Each row is shifted at random along 3 fixed directions that mean nothing.
Known rows, with every way that one mark hangs from another
[depiv dite [lememiz zibe] [nanu [varup rudemel]]]: [-0.51  2.33 -1.88  1.26 -3.09 -3.78 -0.25  0.25  1.29 -0.05 -1.03 -2.44
  1.21 -1.01 -0.30 -0.23 -1.01 -1.24 -2.07  0.79  1.25  0.34  0.58  0.17
 -3.98  1.60  0.07  2.18  0.55 -1.38 -0.77  2.67 -2.64  0.54  1.41  1.86
 -1.44  2.50  2.71  0.39 -2.53 -0.81 -0.06]
[gife [rudemel [dite [nota lememiz]] [nanu varup]]]: [-0.41  1.79 -0.73  0.03  0.47 -3.64  1.59 -0.19 -0.21  0.00  1.13 -1.80
  1.20 -1.06  0.50 -1.14 -1.58 -0.03 -0.63  0.25  2.07  0.35 -1.35  0.20
 -1.49  1.73  0.23  1.74 -0.24 -1.54  0.62  1.28 -1.90 -1.09 -0.16  1.71
 -2.94  0.15  2.11  2.23 -0.54 -3.94  0.72]
[gife [rudemel dite [nanu lememiz varup]]]: [ 0.19  5.32 -2.16  0.49 -4.08 -4.62  1.40 -1.98  1.02 -1.22 -2.33 -1.58
  2.79 -0.74 -1.01 -0.37 -0.03 -0.79 -1.82 -3.19 -0.93  1.60 -0.15  3.34
 -0.54  2.50 -0.44  1.73 -0.62 -3.70  0.73  3.63 -4.45 -4.79 -1.91 -1.13
 -0.30  4.03  4.73 -0.02 -1.88 -0.12 -1.29]
[nota [lememiz depiv] [nomom [dite gife]] rudemel]: [-0.26  5.88  0.37  0.22  0.54 -3.10  0.11  0.16  1.84  0.52 -1.87 -1.53
  2.01 -0.45  0.37  1.75  0.84 -1.26 -1.66  0.95 -1.45  0.68 -2.11  2.45
 -1.00  3.83 -1.92  3.31  1.63 -2.10 -2.56  3.50 -2.33 -1.47  1.93  0.60
 -3.24  1.96  6.35  0.72 -3.12  1.35 -0.82]
[nanu [lememiz [depiv dite]] [varup rudemel]]: [ 0.16  3.89 -2.51  2.73 -3.04 -4.91 -1.57 -1.15  0.63  0.42 -1.58 -0.07
  2.75  0.73 -1.97  0.41 -0.41 -0.21 -0.69 -2.48  1.90  0.76  0.79  1.23
 -2.12  2.14 -0.55  2.17  0.21 -0.45  1.27  2.18 -3.39 -2.00 -1.29  1.45
 -1.30  1.92  2.30  0.91 -1.70 -0.62  0.46]
[nomom [dite gife [rudemel [nanu lememiz]]]]: [-1.76 -0.65 -0.01 -0.29  1.75 -1.66  0.90  1.77 -0.05  0.96  2.64 -0.62
  0.78  0.31  0.51 -2.14 -1.34 -1.29 -1.82  0.86  2.12  0.02 -2.41 -0.66
 -2.98  1.94 -0.68  1.09 -0.14 -1.30  1.01  0.10 -1.08 -0.80  0.46  2.21
 -1.97 -1.92  0.17  0.11  0.76 -3.70  1.90]
[zibe [dite rudemel] nanu [nota [lememiz depiv] nomom]]: [-3.52 -1.44 -3.35  0.15  1.58  1.92  0.98  1.97 -1.23 -1.03  0.87  0.55
 -1.30  0.02  0.21 -4.12  1.18 -2.81 -3.06 -0.18 -2.13  0.56  2.31 -2.06
 -5.18  3.24  1.10 -2.74 -1.77 -0.37 -1.38 -2.63  0.68  1.41 -0.92  1.04
 -4.22 -0.79  1.74  1.59 -0.87 -2.46 -0.85]
[zibe [dite gife [nota lememiz nomom]] [rudemel varup]]: [-2.92  1.05 -0.59 -1.87  2.14 -1.04  0.71  1.61  0.69  0.72  2.80 -1.00
 -1.39 -0.91  3.20 -2.56  0.44 -0.63 -3.13  2.36 -1.68 -0.35 -2.76  0.49
 -2.25  3.11 -0.48  1.94 -0.43 -2.28 -2.40  2.05 -1.37 -0.27  1.49  0.85
 -4.61  0.40  4.41  3.46 -2.08 -0.52 -0.95]
[dite nota [rudemel [nanu [lememiz depiv]]]]: [-2.90 -0.14 -1.08 -1.54  1.96 -0.47  0.83  1.20 -0.54 -0.67  2.31  0.67
  0.46  0.90 -0.61 -3.05 -0.71 -2.43 -0.50 -0.10  1.40  0.35  0.40 -1.55
 -3.64  2.17  1.05 -0.09 -1.36 -0.49  0.85 -1.86  0.09  0.12 -0.77  2.07
 -2.27 -1.63 -1.04  1.02 -0.19 -4.42  1.06]
[gife [rudemel dite [varup depiv]]]: [-1.27  3.46  0.72 -0.47  0.90 -5.11  0.51 -0.35  1.22  0.21  1.42 -1.46
  1.29 -1.10  1.79  0.64 -1.88  1.33  0.92  0.87  0.89  0.40 -3.60  1.54
  0.34  2.55 -2.38  2.58  0.78 -0.66 -0.73  2.81 -2.27 -2.58  1.13  0.55
 -3.54  0.69  3.59  2.40 -1.96 -2.01  1.39]
[zibe [nanu nota] [rudemel dite [varup depiv lememiz]]]: [-1.70  1.90 -1.90 -0.86 -0.13 -2.29  1.77 -0.14  0.03 -0.34  0.95 -0.19
  0.80 -1.25  0.76 -2.33 -0.48 -2.10 -1.40 -1.34 -0.68  0.62 -0.60  0.27
 -2.44  3.59 -0.21  0.02 -1.52 -1.52  0.26  0.54 -2.13 -1.95 -0.86  0.49
 -1.55  1.16  2.47  2.94 -2.48 -1.89 -0.29]
[depiv [lememiz zibe] nanu]: [-0.76  3.20 -3.61  4.54 -3.08 -3.48 -0.69  0.52 -0.93 -1.04 -3.35  0.16
  1.15  0.92 -2.50  0.56 -0.18 -1.18 -3.17 -1.47  0.55  0.45  2.65  0.49
 -3.76  1.99 -0.06  1.07 -1.79 -1.26  1.69  0.11 -2.15 -1.46  0.01  0.62
 -0.31  0.92  1.88 -3.20 -0.30 -1.75  0.48]
[gife [rudemel dite [nanu lememiz]]]: [-0.88  1.44 -1.29  0.98  0.38 -3.84  1.20  0.03 -0.43  0.14  0.47 -1.49
  1.54 -1.00 -0.17 -0.02 -1.74  0.37 -0.72 -0.17  1.16  0.62 -1.64 -0.25
 -1.88  1.46 -0.69  0.44  0.24 -0.99  0.82  1.04 -2.47 -2.25 -0.59  0.83
 -2.08 -0.14  1.48  0.39  0.09 -3.35  1.48]
[zibe [dite [rudemel [nanu varup]]] nota]: [-0.92 -0.83 -3.99  3.93 -1.58 -2.60  0.22  0.39 -2.24 -1.28  0.66  2.02
  0.48  2.16 -2.13 -3.54 -0.90  0.53 -3.14 -4.58  1.59 -0.49  2.44 -0.13
 -2.90  1.75  0.33 -0.59 -3.26 -0.65  4.05 -1.91 -2.19 -2.58 -2.41  0.22
 -1.92 -1.19  0.01 -0.33  2.24 -3.70  0.67]
[gife [rudemel [nanu [lememiz zibe] nota] [varup depiv]]]: [-0.86  2.13 -0.72  0.88  2.22 -5.46 -1.15 -0.69 -0.39  0.85  1.28 -1.18
  1.75 -0.05 -0.37  1.19 -2.31  1.98  1.56  0.27  4.58 -0.60 -0.71 -0.03
 -0.61  2.70 -0.26  1.49  0.39  0.37  1.86  1.57 -2.82 -0.84  0.74  3.09
 -2.52 -1.43  1.32  2.37 -0.58 -3.96  2.73]
[dite [gife [rudemel [varup lememiz]]] [nota nomom]]: [-1.96 -0.96 -1.92  0.02  2.44 -2.29  0.27  2.36 -1.00  0.88  2.29  0.77
 -0.14  0.88  1.60 -2.35 -1.52  0.18 -1.45  1.41  1.62 -1.18 -2.47 -1.71
 -2.81  1.42 -0.57  0.93 -0.77 -0.08  1.13 -0.31 -0.42 -0.18  0.58  1.74
 -3.49 -2.96  1.08 -0.10  1.09 -2.71  2.23]
[dite gife [nota [lememiz nanu zibe] [rudemel varup]]]: [-0.80  3.49 -2.07  3.07 -0.19 -3.95 -0.60 -0.30 -1.31  0.20 -1.99  1.01
  0.86  2.10 -2.59  0.87 -0.25  1.19 -2.70 -2.55  2.89 -0.97  2.47  1.27
 -1.79  3.36 -0.60  2.41 -0.95 -2.11  3.21  0.18 -3.04 -2.12  0.89  1.30
 -1.90 -0.81  2.93 -1.28  0.73 -1.32  0.67]
[nota [lememiz depiv zibe] nomom]: [-2.25  5.47 -3.51  1.90 -2.71 -0.84  0.31  0.17  0.63 -2.10 -4.47  1.32
  1.04  1.77 -2.00 -0.34  1.45 -2.86 -2.61 -2.30 -2.67  2.41  3.04  1.58
 -3.51  3.42 -0.28 -0.71 -1.79 -1.95 -0.61 -0.51 -1.46 -1.76 -1.47 -0.66
 -1.38  1.05  4.05 -3.31 -1.91  0.05 -0.61]
[rudemel [varup [depiv [dite nota]]]]: [-2.47  2.44 -0.86 -0.53 -0.68 -1.64  1.29  0.88  1.56 -2.09  1.09  0.55
  0.41  0.39  0.56 -3.90 -0.48 -2.47 -2.09 -1.33 -0.63  1.36 -0.46  1.03
 -2.79  2.31 -0.48  1.14 -1.38 -1.32 -0.85  0.31 -0.38 -1.47 -0.51  0.42
 -1.31  1.01  2.30  0.34 -1.66 -2.73 -0.08]
[varup [lememiz [depiv dite] nanu zibe] rudemel]: [-0.04  3.35 -1.81  0.81 -1.95 -3.72 -0.97 -0.62  0.85  0.82 -0.81 -0.58
  1.47 -0.62 -1.63  1.57 -0.64 -0.27 -0.03 -0.05  1.72  0.17  1.24  0.91
 -3.13  2.94 -0.33  1.25  0.89  0.31  0.29  2.00 -2.69  0.43  1.54  1.62
 -1.91  2.24  2.54  0.64 -3.18 -1.16  1.01]
[nota [lememiz [depiv [dite gife rudemel]] nanu] nomom]: [-1.74  1.18 -0.41 -1.91  1.65  0.05 -0.40  0.71  0.42 -0.18  1.79 -2.68
  0.59 -0.75  0.91 -1.60  0.84 -2.48 -1.87  2.34 -0.36 -0.19 -0.21 -0.02
 -2.94  3.14  0.56  1.04  0.67 -1.17 -2.00  1.53 -0.06  1.78  1.23  1.42
 -4.66  0.38  2.93  1.46 -2.10 -0.61 -0.02]
[nota [lememiz depiv zibe] nomom [rudemel dite nanu varup]]: [-1.47  2.62 -3.91  0.79 -0.81 -0.57  3.74  0.15 -1.03 -3.18 -3.35 -0.12
  1.64  1.18 -3.14 -2.37 -1.00 -1.80 -3.21 -4.71 -0.14  2.13  3.82 -0.55
 -3.70  2.46 -0.50 -2.38 -1.77 -2.89  1.52 -2.55 -2.39 -2.32 -1.95 -0.69
 -2.05 -2.22  2.43 -2.85  0.45 -1.45  0.18]
[nomom [dite [gife [rudemel [nanu [nota lememiz]] [varup depiv]]]]]: [-2.56  1.34 -1.11 -0.85  0.86 -0.53  3.41  1.14  0.76 -1.30  0.42  0.23
  1.41  0.52  0.38 -4.19 -0.62 -3.07 -3.23 -2.14  0.42  1.61 -0.31  0.54
 -3.16  2.69 -0.73 -0.21 -1.48 -2.78  0.17 -1.16 -1.14 -2.22 -1.10  0.84
 -0.73 -1.27  1.75 -0.53 -0.23 -3.35  0.22]
[varup [depiv dite] rudemel]: [ 0.33  4.65  1.21  0.63 -0.14 -5.78 -2.06 -0.60  1.44  2.20  0.85 -1.95
  1.65 -1.26  0.91  2.66 -1.46  1.46  1.61  2.00  0.93 -0.59 -3.72  1.39
 -0.88  2.88 -2.09  4.04  1.64  0.44 -1.45  4.61 -2.60 -0.84  2.32  1.84
 -3.25  2.50  3.79  2.80 -3.68 -0.95  1.21]
[lememiz [depiv dite] [nanu varup] [zibe [nota nomom]]]: [-3.47  2.89 -0.54 -3.39  0.44 -0.17  0.20 -0.25  4.09 -3.18  2.15 -2.05
 -0.67 -1.19  2.13 -2.72  1.28 -2.94 -1.31  3.03 -2.39  1.42  0.45  1.98
 -2.54  3.85  1.47 -0.13  1.11 -0.82 -4.77  2.59  0.15  2.38  1.44  0.42
 -3.83  3.96  4.53  3.18 -4.97 -1.00 -1.49]
[nota [lememiz nanu [zibe rudemel]] [nomom [dite gife]]]: [-1.85  1.56 -2.04  1.24  0.15 -1.12  0.87  0.91  0.42 -0.17 -0.36  0.06
  0.06  0.59 -0.10 -0.24  0.29 -1.33 -3.04  0.08  0.07  0.20  1.22  0.40
 -3.23  3.15 -0.50  0.03  0.21 -1.67  0.50 -0.17 -2.05 -0.28  0.30  0.64
 -2.79 -1.20  2.81 -1.25 -0.76 -0.68  0.94]
[nota [lememiz depiv] [nomom dite]]: [-0.17  3.79 -1.64  2.78 -0.10 -2.79 -0.11  0.60  0.28 -0.21 -1.72 -0.34
  1.61  0.02 -0.71  0.57 -0.11 -1.13 -1.38  0.00  0.41  1.32 -0.14  0.38
 -2.35  2.30 -0.87  1.23  0.11 -0.24 -0.50  0.94 -1.06 -0.36 -0.27  1.48
 -3.01 -0.24  3.39 -0.26 -1.25 -1.75  0.96]
[lememiz [depiv [nanu [nota nomom]]] [zibe [rudemel dite varup]]]: [-0.03  1.55 -3.57  2.78 -0.24 -3.98  0.14 -1.00 -1.09 -2.76  0.27 -0.02
  1.83  0.66 -1.79 -0.65 -1.60  0.69 -1.42 -3.01  1.76 -0.93  3.08 -0.14
 -1.40  2.66  0.74 -0.05 -1.10 -0.32  3.04 -0.27 -2.89 -1.74 -1.08  0.26
 -2.98 -1.36  1.22  1.30 -0.21 -1.60  1.70]
[varup [depiv dite [lememiz [zibe [nota nomom]]] nanu]]: [ 2.43  3.33 -4.42  5.77 -1.29 -5.29 -3.04 -0.26 -2.01 -0.25 -1.62 -1.36
  1.94  0.04 -3.02  1.26 -0.77  0.68 -0.89 -1.47  2.41 -1.64  2.81  0.01
 -2.62  2.27  0.58  2.05 -0.73  1.25  1.87  2.11 -2.49  0.68  0.72  2.26
 -1.52  0.78  2.49 -0.73 -1.14 -2.05  1.38]
[nanu [nota nomom rudemel]]: [-1.92  2.74 -2.96  3.48 -1.03 -2.43  0.76  0.69 -0.13 -2.40 -3.14  2.24
  1.42  2.28 -1.70 -1.14  0.00 -1.52 -3.42 -3.55 -2.52  0.63  1.62 -0.43
 -3.28  1.93 -0.43 -0.63 -1.36 -1.21  0.84 -1.19 -1.66 -3.22 -2.52 -1.06
 -1.33 -0.51  2.65 -2.86  1.06 -0.16 -0.02]
[dite gife [rudemel [varup depiv]]]: [-2.92  1.87  1.38 -1.88  2.22 -2.61 -0.79  1.00  0.69  1.06  2.96 -0.45
  0.22  0.91  2.17 -1.11 -0.91 -0.05 -0.06  1.96  0.97 -0.58 -3.88  0.94
 -0.83  3.45 -2.02  2.88 -0.58 -1.13 -0.38  1.55 -0.76 -1.41  1.82  1.36
 -3.79 -0.91  2.12  1.64 -1.27 -1.75  1.38]
[nomom [dite [nota lememiz] [rudemel varup]]]: [-2.72  1.27 -1.81  1.39 -1.89 -0.77  3.06  2.23  0.26 -1.34 -0.84  2.53
  0.27  1.43 -0.23 -4.39 -0.65 -2.93 -3.83 -3.28  0.12  1.87  0.96 -0.59
 -4.49  0.79 -0.71  0.73 -2.25 -2.68  1.03 -2.02 -0.75 -2.09 -1.96  0.86
 -0.63 -1.45  1.48 -2.09  1.29 -2.77 -0.09]
[varup [depiv [lememiz zibe] nanu]]: [-2.76 -1.82 -3.01  2.89  2.05 -1.27 -0.11  2.53 -1.66 -0.34  0.34  0.25
  0.01  1.48 -1.62 -1.44 -1.65 -2.03 -1.31  1.00  3.48  0.32  1.90 -3.51
 -5.27  1.87  0.09 -1.47 -1.13  1.79  1.76 -3.97  0.76  1.93  0.14  3.35
 -1.95 -4.39 -2.38 -2.09  1.01 -5.65  3.52]
[dite nota [rudemel [varup [lememiz depiv nanu]]]]: [-3.50  0.40 -2.46 -1.97 -0.72  0.58  2.18  1.27 -0.02 -1.91  0.70  2.12
 -0.05  1.25 -0.73 -4.76  0.26 -3.78 -2.46 -2.09  0.02  1.09  2.29 -0.75
 -4.42  2.27  0.82 -0.62 -2.48 -1.60  1.02 -2.38  0.21 -0.39 -1.40  0.55
 -1.47 -0.42  0.33 -0.57 -0.58 -2.53 -0.34]

Rows
[-2.38  3.64  1.10 -2.32  0.66 -2.57  2.22  0.28  1.47 -1.30  0.59 -1.17
  0.29 -0.75  1.31 -1.38 -0.96 -0.44 -1.88  0.62 -1.13  0.45 -2.31  1.11
 -1.76  2.51 -0.88  2.33 -0.48 -3.20 -1.57  2.02 -1.73 -2.06  1.48 -0.16
 -2.82  1.75  3.98  1.48 -1.91 -1.39 -1.29]  [dite [nota [rudemel nanu varup]]]
[ 0.46  2.51 -3.11  3.07 -0.48 -2.82  0.53 -0.20 -1.71 -0.80 -2.82 -1.58
  2.10  0.38 -2.69 -0.33 -0.59 -0.34 -2.39 -3.24  1.83  0.25  2.85 -1.17
 -2.93  2.15 -0.73  0.18 -0.06 -0.97  1.72 -0.05 -2.28 -0.68 -1.40  1.10
 -3.06 -1.66  3.29 -1.60  0.35 -0.39  0.67]  [nota [lememiz nanu] nomom [rudemel [varup [depiv dite]]]]
[-2.10  0.72 -0.68  0.97  1.25 -3.83 -0.30  1.69 -0.40  1.94  1.40  0.08
  0.46  0.35  1.90 -0.09 -1.52  1.12 -1.26  1.97  2.04 -0.52 -3.78 -0.24
 -1.96  1.70 -2.06  2.09 -0.24 -0.43  0.81  0.92 -1.55 -1.45  1.51  1.49
 -3.16 -1.58  1.82 -0.04  0.52 -2.31  2.05]  [dite [gife [rudemel [varup lememiz]]]]
[-0.83  5.72 -0.77  2.36 -2.05 -4.81  0.85 -0.86  1.53 -1.67 -2.47  0.71
  2.09  0.26 -0.84  0.52 -0.09 -0.79 -2.41 -2.94 -2.74  1.01 -0.68  2.62
 -1.01  2.70 -1.23  2.18 -0.31 -2.24 -0.56  2.41 -3.23 -4.81 -0.77 -1.32
 -0.56  3.41  4.77 -0.02 -1.30  0.00 -1.11]  [nanu [nota [rudemel dite]]]
[-0.50  2.45 -0.52 -0.38  1.09 -3.17  2.62  0.95  0.28 -0.62  0.24 -0.78
  1.37 -0.63 -0.75 -2.01 -1.84 -1.47 -1.56 -1.43  2.12  0.56 -0.58  0.02
 -2.51  1.76 -1.10  2.34 -0.48 -1.88  0.35  0.56 -1.93 -1.14  0.97  1.67
 -1.33 -0.43  2.13  0.89 -1.06 -3.26  0.11]  [nomom [dite [nota [rudemel nanu [varup [depiv lememiz]]]]]]
[ 0.26  3.88 -1.45 -0.19 -0.05 -3.39  0.36 -1.54 -0.59 -0.13  1.31 -0.82
  1.92  0.19 -0.87 -0.93 -0.03 -0.57 -1.26 -1.75  1.51 -0.47 -0.01  2.75
 -0.28  3.89  0.31  2.96 -1.61 -2.55  1.97  1.63 -3.18 -2.58 -0.07  0.59
 -2.52  1.24  2.28  3.11 -2.06 -2.12 -0.34]  [zibe [rudemel [dite gife [nota [lememiz depiv]]] [nanu varup]]]
[-1.72 -0.02 -2.99 -0.34 -0.03 -0.09  1.39  1.70  0.48 -1.52 -0.10 -1.43
  0.98 -0.68 -0.37 -3.93 -0.48 -4.61 -2.74 -0.13 -1.61  0.61  1.20 -2.90
 -6.20  1.58  1.16 -1.07 -0.49 -0.37 -2.06 -0.42  0.10  1.62 -1.06  1.70
 -1.12  0.25  0.87 -0.23 -2.01 -1.72 -0.10]  [varup [depiv dite lememiz [nanu [nota nomom]]] rudemel]
[-1.23  1.34 -3.44  2.13 -0.13 -1.45  0.92  1.07 -0.76 -1.09 -0.56  1.65
  1.34  1.79 -2.65 -2.00 -0.45 -1.60 -2.87 -3.08  0.93  0.10  2.32  0.28
 -4.32  2.89 -0.30 -0.72 -1.46 -0.43  1.80 -2.16 -2.06 -1.20  0.39  0.49
 -0.50 -0.74  0.70 -2.23  0.10 -2.90  0.65]  [varup [lememiz [depiv [dite gife]] [zibe [nota [rudemel nanu]]]]]
[-4.84 -1.94 -0.44 -0.14  2.48  0.75  3.57  3.68  1.56 -1.75  1.86  3.13
 -0.69  2.30  0.79 -4.90 -0.82 -3.68 -4.07 -0.53 -0.73  1.21 -0.97 -1.55
 -4.94  1.77 -1.11 -0.98 -0.42 -0.93 -0.33 -4.22  0.95 -1.24 -0.35  0.66
 -1.28 -3.19 -0.48 -1.98  1.61 -3.99  1.28]  [nomom [dite gife [nota rudemel]]]
[-1.81  2.94 -1.26 -3.05  1.78 -1.15  1.06 -0.74  1.19 -1.43  2.18 -1.59
  1.38 -0.90  0.78 -2.22  0.63 -2.67 -1.71  0.10 -2.58  0.32 -1.28  1.58
 -1.46  4.00  0.92  0.41 -0.45 -2.45 -1.62  2.23 -2.13 -1.83 -0.52 -0.35
 -2.28  2.01  2.88  3.22 -3.16 -0.75 -0.93]  [zibe [rudemel [dite gife] [nanu [lememiz depiv] [nota nomom]]]]
[ 0.27  1.30 -1.29  1.62  2.80 -4.73 -2.11 -0.25 -1.38  1.30  1.57 -1.75
  1.83 -0.05  0.12  1.08 -1.21  1.82 -0.33  1.37  2.17 -2.06 -2.14 -0.22
 -0.73  2.39  0.42  1.86  0.37 -0.12  1.48  2.71 -2.38 -1.01  0.46  2.05
 -3.36 -0.89  1.91  1.73  0.35 -2.31  2.09]  [dite [gife [rudemel [nanu lememiz [nota nomom]]]]]
[-0.30  3.46 -1.04 -0.05 -1.42 -2.26 -0.04 -0.75  0.83 -0.54  0.23  0.47
  1.72  1.13 -1.32 -1.88  1.20 -2.48 -2.09 -2.18  1.75  0.07  1.82  2.98
 -1.21  3.82  0.63  3.22 -0.80 -2.43  1.51  1.49 -1.80 -1.29 -0.16  1.41
 -1.63  1.83  2.97  1.46 -1.80 -1.24 -0.68]  [nomom [dite gife [nota [lememiz depiv [nanu varup]]] rudemel]]
[-2.02  3.00 -1.58  0.43 -0.67 -1.61  0.29  1.01  0.43 -0.69 -1.22 -1.40
  0.82 -0.44 -0.25 -1.06  0.45 -3.45 -2.09  1.09 -1.12  1.13 -0.17 -0.06
 -3.78  2.82 -0.28  1.12 -1.08 -1.14 -1.59  0.67 -0.28 -0.15  0.35  1.14
 -1.14  1.58  2.21 -0.81 -2.61 -1.90 -0.40]  [varup [depiv lememiz nanu]]
[-0.06  0.58 -1.17  1.13  1.15 -3.02 -0.17  0.59 -1.18 -0.21  1.38 -2.66
  1.01 -0.82  0.19 -1.21 -2.36  0.81 -1.21  0.46  3.11 -0.73  0.17 -1.64
 -2.85  1.07  0.85  1.02 -0.34 -0.86  0.85  1.50 -1.83  1.24  0.69  2.78
 -4.04 -2.00  2.04  1.45  0.63 -2.95  1.74]  [depiv [dite [rudemel [nanu [nota [lememiz zibe] nomom]] varup]]]
[-0.25 -0.30 -2.74  2.40  1.23 -2.32  0.72  0.52 -2.42 -0.18  1.48  0.13
  0.99  1.65 -1.87 -3.19 -1.46 -0.55 -2.65 -1.94  3.73 -0.25  0.41 -0.54
 -2.56  2.22  0.71  0.53 -2.53 -1.13  3.92 -1.69 -0.98 -1.36 -1.37  2.22
 -1.86 -2.79 -0.85  0.05  2.12 -5.76  2.18]  [rudemel [dite gife [nota lememiz]] [nanu varup]]
[-3.01  1.29 -0.12 -0.69  1.78 -2.23  1.85  1.10  0.22 -0.07  0.19 -1.62
  0.52 -0.39  0.61 -1.03 -1.47 -0.35 -1.92  0.99  0.93  1.11 -2.08 -1.48
 -3.12  1.70 -1.19  0.42  0.16 -1.95 -0.64  0.21 -1.55 -1.10  0.30  1.37
 -2.87 -1.26  1.95  0.33  0.08 -2.40  0.41]  [nota [rudemel [nanu lememiz] varup]]
[-1.41  1.09 -1.30 -1.01  0.37 -2.69  1.01  0.48  1.08 -0.60  1.66  0.06
  0.18  0.31  0.82 -2.48 -1.52 -0.64 -0.55  0.20 -0.37  0.11 -1.78 -0.71
 -2.48  1.96  0.01  0.75 -0.16 -0.72 -0.41  1.10 -1.01 -0.73 -0.75  1.01
 -3.10  0.10  1.89  1.94 -1.26 -2.08  1.00]  [nanu [varup [rudemel [dite [nota nomom]]]]]
[-0.48  2.16 -1.11 -0.28 -0.53 -2.72  1.04  0.44  0.51 -0.90  0.55 -1.77
  1.42 -0.24 -0.37 -2.67 -0.35 -2.10 -3.62 -0.80  0.56 -0.25 -0.44  1.52
 -2.60  1.96  0.27  2.97 -0.64 -2.96 -0.08  2.03 -2.35 -1.33  1.10  0.63
 -1.29  1.96  2.75  0.75 -1.06 -1.55 -1.26]  [depiv [dite gife [nota [rudemel [nanu varup]]]] lememiz]
[-2.18  0.68 -2.43 -0.77 -0.10 -0.77  1.02  1.41 -0.12  0.20  1.13  1.10
 -0.41  0.38 -0.58 -2.89 -0.24 -1.98 -0.98 -1.23 -0.35  0.60  0.64  0.04
 -4.03  3.58 -0.13 -1.00 -1.91 -0.21  0.01 -0.81 -1.37 -0.21  0.33  1.30
 -1.11  0.41  1.69  0.25 -1.82 -3.39  0.29]  [varup depiv [lememiz [zibe [dite [rudemel nanu]] nota]]]
[-1.31  2.62 -3.42  3.16  0.04 -3.78 -0.41 -0.61 -2.04 -0.45  0.21  1.40
  1.27  1.20 -1.73 -0.51 -0.86  1.38 -1.33 -3.07  2.16 -0.37  1.44 -0.05
 -2.13  2.08 -0.34  0.76 -2.39 -0.74  3.19 -0.81 -3.09 -2.57 -1.53  0.59
 -2.14 -1.08  0.26  0.90  0.34 -2.91  0.46]  [zibe nota [rudemel [nanu [lememiz depiv]] varup]]
[-1.34  1.40 -0.90  0.08  0.71 -3.13 -0.42 -0.51  2.06 -1.17  2.22 -0.31
  0.55  0.50  1.02 -0.79 -0.12 -0.49 -1.87  0.60  0.99 -0.88  0.22  1.95
 -0.84  3.66  0.63  1.36  0.86 -1.08  0.59  2.14 -2.44 -0.43  0.61  0.84
 -3.12  0.50  3.01  2.47 -1.67 -0.71  0.99]  [lememiz [nanu [nota [nomom [dite gife]]] varup] [zibe rudemel]]
[ 0.53  3.67 -2.06 -1.09 -1.24 -2.49  1.22 -0.77 -0.18 -0.93  0.09 -0.10
  1.26  0.46 -1.25 -2.04 -0.64 -0.53 -2.16 -2.62 -2.23 -0.84 -0.75  2.02
 -1.83  3.32 -0.09  1.43 -1.94 -3.30  1.03  2.43 -2.82 -3.57 -0.40 -1.24
 -1.27  2.25  3.25 -0.14 -1.81 -0.57 -0.47]  [varup [rudemel [dite gife [nota nomom]] nanu]]
[-4.32 -1.18 -1.45 -1.20 -0.71  1.03  3.67  3.60  1.13 -0.78  1.14  2.29
 -0.30  1.51  1.46 -5.91 -0.61 -4.27 -4.49 -1.17 -0.79  2.04 -1.59 -0.90
 -5.27  1.34 -1.54 -0.66 -1.97 -2.50  0.06 -2.49  0.07 -1.72 -0.95  0.37
 -0.53 -2.14  0.63 -2.82  1.10 -2.43  0.59]  [nomom [dite gife [rudemel [varup lememiz]]]]
